Each row has a name. Each question is about the rows just above it.

Columns, left to right: P A K X
Q391: [0 0 0 7]
Q634: [ 2 39  1 23]
Q243: [16 16 -1  0]
Q141: [36 22 15  2]
Q998: [ 1  1  1 12]
Q195: [ 6 75 -1 13]
How many times does Q243 hold [16]? => 2
Times [1] occurs in Q998: => 3
Which column holds [ 0  2 16 36] top down? => P
Which column holds [ 0  2 12 13] top down? => X
How many times does Q391 hold [-1]? => 0
[0 1] is in which column, read top down? => K

Columns, left to right: M E B U N
Q299: [ -6  -8   4   4 -62]
Q367: [-6 -8  3 71 70]
Q760: [-6 -8 14  5 24]
Which column holds this, read top down? [-62  70] => N
Which column holds [71  5] top down? => U
Count of [-8] in Q367: => 1
Count of [70] in Q367: => 1

Columns, left to right: W G J T S Y F Q
Q35: [21 35 59 56 90 44 71 42]
Q876: [53 53 60 61 55 61 59 68]
Q840: [23 35 63 70 82 46 58 42]
Q349: [53 53 60 61 55 61 54 56]
Q669: [57 57 49 42 49 57 56 49]
Q591: [41 53 50 43 66 48 50 50]
Which column holds [59 60] top down? => J
Count of [57] in Q669: => 3

Columns, left to right: C Z H R V
Q897: [ 10  16 -58  17 -42]
Q637: [-32 -10 -60 -32 -32]
Q459: [-67 -56  81 -49  89]
Q873: [-29 -21  23 -27  27]
Q877: [-32 -35  77   0  75]
Q372: [-33 -36  61  19  75]
Which column holds [ 10 -32 -67 -29] top down? => C
How many times does Q637 hold [-33]? => 0
Which column holds [-29 -32 -33] top down? => C
Which column holds [-60  81  23  77] top down? => H

Columns, left to right: Toki zesuv Pavo fab Busi duvoz fuvad geva
Q25: [ 21  27  -3  28 -23  25 -33 -46]
Q491: [ 38 -23  38   5 -23 -83 -23 -22]
Q872: [ 28  -2  28  28  28 -83  27 -83]
Times [28] occurs in Q872: => 4
Count of [25] in Q25: => 1
Which column holds this, read top down? [21 38] => Toki
Which column holds this, read top down? [-23  -2] => zesuv
Count of [27] in Q25: => 1
Count of [-23] in Q491: => 3

Columns, left to right: mek makit Futed fadav vusu kipal Soze duna tivig
Q982: [ 41  21  -8  41 -48   8 -20   8  41]
Q849: [-27 -27  39 -72 -27  39  65 -27 -57]
Q571: [ 79  -4 -30 -46  40  -8  65 -27 -57]
Q947: [10 38 19 72 38 10 38 25 10]
Which column holds [ 8 39] top down? => kipal
Count of [41] in Q982: => 3
Which column holds this, read top down? [-27  40] => vusu
How many times does Q982 hold [8]? => 2
How many times does Q947 hold [38]? => 3
Times [39] occurs in Q849: => 2

Columns, left to right: Tav Sapor malod danoz Pamas
Q881: [ 15  -1   0 -16  51]
Q744: [14  6 -2  2 -2]
Q991: [11 -1  0 -8 22]
Q920: [-15 -15 -15 -15  -9]
Times [-15] occurs in Q920: => 4
Which column holds [14 11] top down? => Tav
[51 -2] is in which column, read top down? => Pamas
[ -8 -15] is in which column, read top down? => danoz

Columns, left to right: ronu fonup nodu ner zed kof dar ved Tozut
Q888: [ 31 -32  32  28  12 -29  44 -15  33]
Q507: [-66  19   8  21  19  -2  19 -14  -2]
Q297: [-29  81 -55 -47 -28  37 -53 -20 -65]
Q532: [-85  60 -12 -73 -29  66 -66 -66 -39]
Q398: [ 33  -3   8  21  -3 -15  19 -14 -72]
Q148: [-39 -39  14  -6   9  11 -26  51  19]
Q37: [ 47  10  -4  24  -1 -20  23 -31 -12]
Q406: [-16  34 -16 -16  10 -29  34 -40 -16]
Times [-73] occurs in Q532: => 1
Count of [-16] in Q406: => 4
Which column holds this, read top down? [-72  19] => Tozut
Which column holds [-3  9 -1] top down? => zed
Count of [-2] in Q507: => 2

Columns, left to right: fogul noga zamu vut Lagi zaf balud Ruma
Q128: [-28 -28  18 -22 -45 -80   1 -45]
Q729: [ -5 -40  38 -49  -8  77  36  85]
Q778: [ 90  57   0  57  -8  40  90 -83]
Q310: [ 29  13  86 -67 -41  24  -4  33]
Q965: [ 39 -50 -66  65 -16 -73   1 -57]
Q403: [ 43  75 -38  55  50  13 -10 -65]
Q981: [-63 -17  76 -83 -55  85 -49  32]
Q754: [-28 -81 -85 -41  22 -40 -85 -83]
Q572: [-10 -44 -67 -32 -44 -59  42  82]
Q464: [ 70  10  70  94 -48   1 -56  25]
[ 65  55 -83] is in which column, read top down? => vut
Times [-45] occurs in Q128: => 2
How many times does Q572 hold [-44]? => 2
[ 18  38   0  86 -66 -38  76] is in which column, read top down? => zamu

Columns, left to right: risa Gini kunu tefel bon tosed sibuz tup
Q661: [ 4  3  0  0  0  0  0 -9]
Q293: [ 12   7  75  26  10  -1 -15  -1]
Q284: [-7 -2  6 16  3 -1  2  3]
Q933: [-3 -1 -8 -2  1  2  4  2]
Q348: [ 12   7 -10 -45  -1   6  -4 -15]
Q144: [ 15   9 -13 -67  -3   7  -6 -19]
Q807: [-7 -2  6 16 -4 -1  2  3]
Q217: [-5 -1  4 10  2  1  2  1]
Which column holds [  0  75   6  -8 -10 -13   6] top down? => kunu
How many times does Q661 hold [0]? => 5
Times [-4] occurs in Q807: => 1
Which column holds this, read top down? [-10 -13] => kunu

